Below are the code and all the weights of a small trained network. Each question names an input and a class and asks about switching units off, where a switched-off unit gives its printed mean instead of its output.

import numpy as np


def w(rows, s, z=0):
    codes = np.array(rows[::2]) - 128.0
    scale = np.full(codes.shape[1], s)
    scale[-1] = z or s
    return codes * scale


def norm(h):
    return h / np.sqrt((h * h).mean(-1, keepdims=True) + 1e-5)


def f(y):
    return y / 2 * (1 + np.tanh(0.7978845608 * (y + 0.044715 * y**3)))


def log_softmax(a):
    a = a - a.max(-1, keepdims=True)
    return a - np.log(np.exp(a).sum(-1, keepdims=True))


def net(x, mask):
    res = np.array(x, float).reshape(1, 6) / 4 @ E
    u = 0
    for l in range(4):
        y = f(norm(res) @ A[l][:, :-1].T + A[l][:, -1])
        res = res + np.where(mask[u : u + 7], y, B[l][:, -1]) @ B[l][:, :-1]
        u += 7
    return log_softmax(norm(res)[-1] @ U[:, :-1].T + U[:, -1])


A, B = {}, {}
E = w([
[221,57,13,192],'x0',
[73,233,1,132],'x1',
[78,45,197,195],'x2',
[99,62,213,162],'x3',
[85,75,117,129],'x4',
[228,82,122,108],'x5',
],0.0037)
A[0] = w([
[135,49,41,141,138],'0.n1',
[153,89,52,141,169],'0.n2',
[106,167,92,88,109],'0.n3',
[168,121,160,109,84],'0.n4',
[151,244,91,108,138],'0.n5',
[35,148,227,132,254],'0.n6',
[130,88,145,109,151],'0.n7',
],0.011,0.0016)
B[0] = w([
[43,109,221,37,183],'0.n1',
[109,73,207,225,172],'0.n2',
[77,126,223,33,164],'0.n3',
[162,151,2,104,136],'0.n4',
[65,164,74,220,212],'0.n5',
[177,42,241,177,255],'0.n6',
[138,216,131,180,141],'0.n7',
],0.0052,0.0077)
A[1] = w([
[124,148,127,174,62],'1.n1',
[177,188,60,150,38],'1.n2',
[187,76,1,175,255],'1.n3',
[88,200,90,67,206],'1.n4',
[222,175,99,233,157],'1.n5',
[94,136,143,231,35],'1.n6',
[123,195,63,162,198],'1.n7',
],0.0083,0.00092)
B[1] = w([
[57,32,84,54,143],'1.n1',
[82,121,120,148,139],'1.n2',
[245,26,104,212,149],'1.n3',
[198,161,87,225,192],'1.n4',
[124,64,46,70,159],'1.n5',
[190,78,73,181,254],'1.n6',
[66,2,199,116,183],'1.n7',
],0.0055,0.003)
A[2] = w([
[130,99,5,120,150],'2.n1',
[154,154,123,103,93],'2.n2',
[106,73,251,23,123],'2.n3',
[249,9,140,132,209],'2.n4',
[160,127,140,52,5],'2.n5',
[177,171,212,122,186],'2.n6',
[86,112,189,1,127],'2.n7',
],0.0044,0.0021)
B[2] = w([
[55,191,203,87,129],'2.n1',
[15,170,8,37,102],'2.n2',
[95,132,130,206,207],'2.n3',
[146,47,155,184,254],'2.n4',
[112,59,205,49,92],'2.n5',
[131,149,140,254,172],'2.n6',
[132,164,167,154,134],'2.n7',
],0.0045,0.0036)
A[3] = w([
[81,178,29,46,119],'3.n1',
[95,110,233,107,99],'3.n2',
[87,76,133,251,255],'3.n3',
[131,108,134,151,46],'3.n4',
[66,254,197,125,189],'3.n5',
[122,185,191,106,252],'3.n6',
[154,151,107,188,70],'3.n7',
],0.0071,0.00098)
B[3] = w([
[201,221,124,162,132],'3.n1',
[155,86,158,158,174],'3.n2',
[197,152,255,96,255],'3.n3',
[143,97,129,91,140],'3.n4',
[226,109,173,140,162],'3.n5',
[244,3,150,102,140],'3.n6',
[96,204,151,102,136],'3.n7',
],0.0054,0.0086)
U = w([
[129,224,116,107,84],'0',
[171,96,241,156,199],'1',
[87,145,91,5,1],'2',
[37,177,95,114,121],'3',
[156,90,81,86,78],'4',
],0.013,0.0052)

Each question gives the input, the list of numbers given to net, and the class t.
The units are the neurons (one row each of A and B). Each row of codes is followed by its name. A weight is (code - 128) times the scale printed after its matrix; where a second scale follows, it is the last column's (A, B and U).
mask holds one flag per neuron, layer by layer. A switched-off neuron (its flag False) gives its mean, the last column of its row in B, instead of its output. The means were averaged over made-up inputs and are rounded, as every weight is.
A unit's drop is (log p(t) with every unit on - log p(t) with that unit switched off) / (log p(t) with every unit on - log p(t) with every unit switched off).
The circuit of an input: a set's keep is (log p(t) with only the set's units on - log p(t) with every unit switched off) / (log p(t) with every unit on - log p(t) with every unit switched off). Starting from the 12 units with the biggest drops (on a tie, the unit counted first), units are removed one at a time, each time the one whose removal leaves the highest keep (on an exact tie, the one counted first), for as long as the keep stays at least 0.8.
circuit, biggest first: the units of the circuit, biggest drop first
unit that matters most: the unit with the biggest drop
k most important neurons: the k neurons with the biggest drops, biggest first
k most important neurons of layer l: the k neurons of layer l with the biggest drops, biggest first
drop when u is switched off: that unit's drop, to one decimal
input [-1,4,-5,-6,2,1], class 0: 4 most important neurons	(0.n6, 0.n3, 3.n1, 1.n4)
input [-2,4,2,-8,-4,2], class 0: 2 most important neurons	(0.n6, 0.n3)
input [-2,3,-7,-4,4,3], class 0: circuit, biggest first	(0.n6)
input [1,7,0,1,0,1], class 0: 3 most important neurons	(0.n6, 2.n4, 0.n3)
input [0,-8,-4,-8,-1,8], class 4: circuit, biggest first	(0.n6, 3.n3, 0.n4)
input [2,8,-5,5,-6,-8], class 3: circuit, biggest first	(0.n5, 0.n6)
input [-2,8,2,-6,6,-3], class 0: circuit, biggest first	(0.n6, 3.n1)
input [1,0,-7,-4,-3,4], class 4: circuit, biggest first	(1.n5, 0.n1)
input [6,6,5,-7,-3,-5], class 3: 3 most important neurons of layer 0	(0.n6, 0.n5, 0.n1)
input [-4,-6,-8,-4,-4,7], class 4: 4 most important neurons of layer 0	(0.n1, 0.n4, 0.n3, 0.n5)
input [2,8,-5,-8,8,-2], class 3: 2 most important neurons	(0.n5, 1.n7)
input [2,7,3,-5,0,-3], class 3: 2 most important neurons	(0.n6, 0.n5)
input [5,-6,-5,4,-6,6], class 4: 3 most important neurons	(0.n6, 0.n4, 1.n5)
input [-2,7,2,-5,7,3], class 0: unit that matters most	0.n6
input [-2,6,-2,-6,-8,1], class 3: 2 most important neurons of layer 0	(0.n5, 0.n1)
input [-3,6,-4,2,0,-2], class 3: 2 most important neurons of layer 0	(0.n5, 0.n6)
input [-7,4,-5,-7,8,-3], class 0: 2 most important neurons of layer 3	(3.n5, 3.n3)
input [1,-5,-5,4,-2,7], class 4: drop when 0.n4 is switched off	0.4
input [-5,6,1,-7,-1,3], class 0: drop when 0.n6 is switched off	0.4
input [0,4,-7,2,-8,2], class 3: drop when 1.n7 is switched off	0.1
